Below is a small trained network, with its code and all its weights. Each question gives an input and a target symbol and asks what happens when units are switched off, that is, made to give their printed mean instead of their output.

import numpy as np


def w(rows, s, z=0):
    codes = np.array(rows[::2]) - 128.0
    scale = np.full(codes.shape[1], s)
    scale[-1] = z or s
    return codes * scale


def norm(h):
    return h / np.sqrt((h * h).mean(-1, keepdims=True) + 1e-5)


def f(y):
    return y / 2 * (1 + np.tanh(0.7978845608 * (y + 0.044715 * y**3)))


def softmax(a):
    e = np.exp(a - a.max(-1, keepdims=True))
    return e / e.sum(-1, keepdims=True)


def log_softmax(a):
    a = a - a.max(-1, keepdims=True)
    return a - np.log(np.exp(a).sum(-1, keepdims=True))


def net(x, mask):
    ids = ['γεζθλτφ'.index(c) for c in x.split()]
    T = len(ids)
    res = E[ids] + P[:T]
    r = norm(res)
    for j in range(3):
        rows = slice(2 * j, 2 * j + 2)
        q, k, v = (r @ M[0][rows].T for M in (Q, K, V))
        z = softmax(np.where(np.tri(T) > 0, q @ k.T / 2**0.5, -1e9)) @ v
        o = O[0][rows]
        res = res + np.where(mask[j], z, o[:, -1]) @ o[:, :-1]
    y = f(norm(res) @ A[0][:, :-1].T + A[0][:, -1])
    res = res + np.where(mask[3:11], y, B[0][:, -1]) @ B[0][:, :-1]
    return log_softmax(norm(res)[-1] @ U[:, :-1].T + U[:, -1])


Q, K, V, O, A, B = {}, {}, {}, {}, {}, {}
E = w([
[70,139,171,144,126],'γ',
[38,85,143,207,62],'ε',
[115,198,135,191,130],'ζ',
[57,177,124,147,93],'θ',
[74,235,89,248,112],'λ',
[142,153,155,229,236],'τ',
[121,172,33,117,181],'φ',
],0.015)
P = w([
[255,56,78,55,76],'0',
[67,184,71,175,117],'1',
[43,189,78,149,168],'2',
[17,180,87,149,170],'3',
[56,210,73,150,161],'4',
[49,192,68,155,174],'5',
[55,204,83,149,186],'6',
[85,157,58,172,155],'7',
[83,160,77,147,176],'8',
[105,146,83,155,166],'9',
[97,144,88,142,151],'10',
[122,161,101,156,176],'11',
[100,171,62,181,161],'12',
],0.009)
Q[0] = w([
[105,69,57,195,239],'head 0',
[148,130,195,73,147],'head 0',
[53,122,154,230,127],'head 1',
[2,212,7,240,151],'head 1',
[37,140,204,151,130],'head 2',
[183,141,178,56,102],'head 2',
],0.0098)
K[0] = w([
[199,102,65,116,100],'head 0',
[37,140,158,118,80],'head 0',
[136,130,144,41,119],'head 1',
[149,84,108,1,84],'head 1',
[151,154,101,223,211],'head 2',
[86,141,114,187,64],'head 2',
],0.011)
V[0] = w([
[46,174,109,212,20],'head 0',
[126,170,38,95,132],'head 0',
[79,122,72,57,107],'head 1',
[84,234,92,186,190],'head 1',
[152,121,135,55,203],'head 2',
[26,111,91,10,27],'head 2',
],0.011)
O[0] = w([
[136,31,179,186,57,196],'head 0',
[63,98,11,76,69,254],'head 0',
[13,107,102,124,197,212],'head 1',
[168,113,11,200,75,193],'head 1',
[80,175,153,67,201,96],'head 2',
[58,114,169,44,66,3],'head 2',
],0.012,0.0084)
A[0] = w([
[83,24,104,142,172,77],'neuron 0',
[206,231,74,208,38,162],'neuron 1',
[27,96,148,24,23,56],'neuron 2',
[105,194,225,64,179,3],'neuron 3',
[230,201,82,2,55,67],'neuron 4',
[54,154,196,132,133,156],'neuron 5',
[251,22,30,240,17,197],'neuron 6',
[232,121,131,176,172,66],'neuron 7',
],0.0077,0.0044)
B[0] = w([
[94,154,102,182,94,144],'neuron 0',
[65,137,170,121,157,190],'neuron 1',
[147,32,99,195,168,141],'neuron 2',
[69,169,73,84,93,133],'neuron 3',
[116,109,118,87,147,120],'neuron 4',
[81,111,135,220,113,141],'neuron 5',
[97,245,181,31,137,248],'neuron 6',
[191,90,117,110,11,132],'neuron 7',
],0.012,0.013)
U = w([
[78,150,232,82,170,50],'γ',
[147,85,196,192,85,158],'ε',
[125,216,198,92,101,2],'ζ',
[94,60,138,183,87,70],'θ',
[89,187,149,188,2,142],'λ',
[194,173,141,194,167,174],'τ',
[64,118,80,79,158,210],'φ',
],0.0089,0.0036)

Each question gives the input, a string of symbols that net reads in full, and the target symbol t.
The units are the heads (2 rows each of Q, K, V and O) and the neurons (one row each of A and B). Each row of codes is followed by its name. A weight is (code - 128) times the scale printed after its matrix; where a second scale follows, it is the last column's (O, A, B and U).
mask holds one flag per unit, heads first, then neurons. A switched-off unit (its flag False) gives its mean, the last column of its rows in O or B, instead of its output. The means were averaged over made-up inputs and are rounded, as every weight is.
A unit's drop is (log p(t) with every unit on - log p(t) with that unit switched off) / (log p(t) with every unit on - log p(t) with every unit switched off).
The circuit of an input: a set's keep is (log p(t) with only the set's units on - log p(t) with every unit switched off) / (log p(t) with every unit on - log p(t) with every unit switched off). Starting from all 11 units, units are removed one at a time, each time the one whose removal leaves the highest keep (on an exact tie, the one counted first), for as long as the keep stays at least 0.8.
circuit, biggest first: the units of the circuit, biggest drop first
most important unit: the unit with the biggest drop
k most important neurons: the k neurons with the biggest drops, biggest first
which heads matter: for each layer, one digit per head in row order, 1 if its drop is at least 0.15 and else 0, layers parted by /
drop of u: that unit's drop, to one decimal
input τ φ τ, target τ: circuit, biggest first => [head 2]
input ζ λ γ τ φ ε τ θ, target ζ: circuit, biggest first => [head 1; neuron 6]
input ε ζ λ ζ φ φ θ τ, target ε: circuit, biggest first => [head 1; neuron 6; head 0]
input λ ε ζ λ θ θ γ γ θ θ θ γ, target λ: which heads matter => 110
input λ λ τ ζ ζ θ ε φ τ, target λ: which heads matter => 110
input θ λ ζ λ λ φ λ φ λ γ γ, target θ: circuit, biggest first => [head 1; neuron 6; head 0]
input ε λ λ ζ, target ε: which heads matter => 110
input γ φ λ θ λ φ γ τ λ, target γ: which heads matter => 010
input γ λ λ ζ λ ζ γ, target γ: which heads matter => 010
input λ ε ζ τ λ τ, target λ: circuit, biggest first => [head 0; head 1]
input γ γ λ, target γ: which heads matter => 110
input τ λ τ γ ε τ φ φ ε θ, target τ: which heads matter => 101
input θ λ γ φ λ, target θ: 2 most important neurons => [neuron 6; neuron 2]
input τ ε φ λ λ φ, target τ: circuit, biggest first => [head 0; neuron 6]
input γ γ λ ζ λ φ ε γ φ τ γ θ, target γ: most important unit => head 1
input τ τ φ φ, target τ: circuit, biggest first => [head 0; head 2]
input ζ φ γ τ λ τ γ λ γ, target ζ: circuit, biggest first => [neuron 6; head 1]
input ε λ λ γ τ γ λ τ λ τ λ τ γ, target τ: which heads matter => 001
input ε λ λ λ γ φ, target θ: which heads matter => 111
input τ φ λ λ ζ φ λ λ τ φ λ λ ε, target τ: which heads matter => 101
input τ φ γ ζ, target τ: circuit, biggest first => [head 2]
input ε τ τ λ λ λ λ λ γ ζ τ ε, target ε: 2 most important neurons => [neuron 6; neuron 7]
input τ ζ τ, target τ: which heads matter => 000
input λ λ γ, target λ: drop of head 0 => 0.4
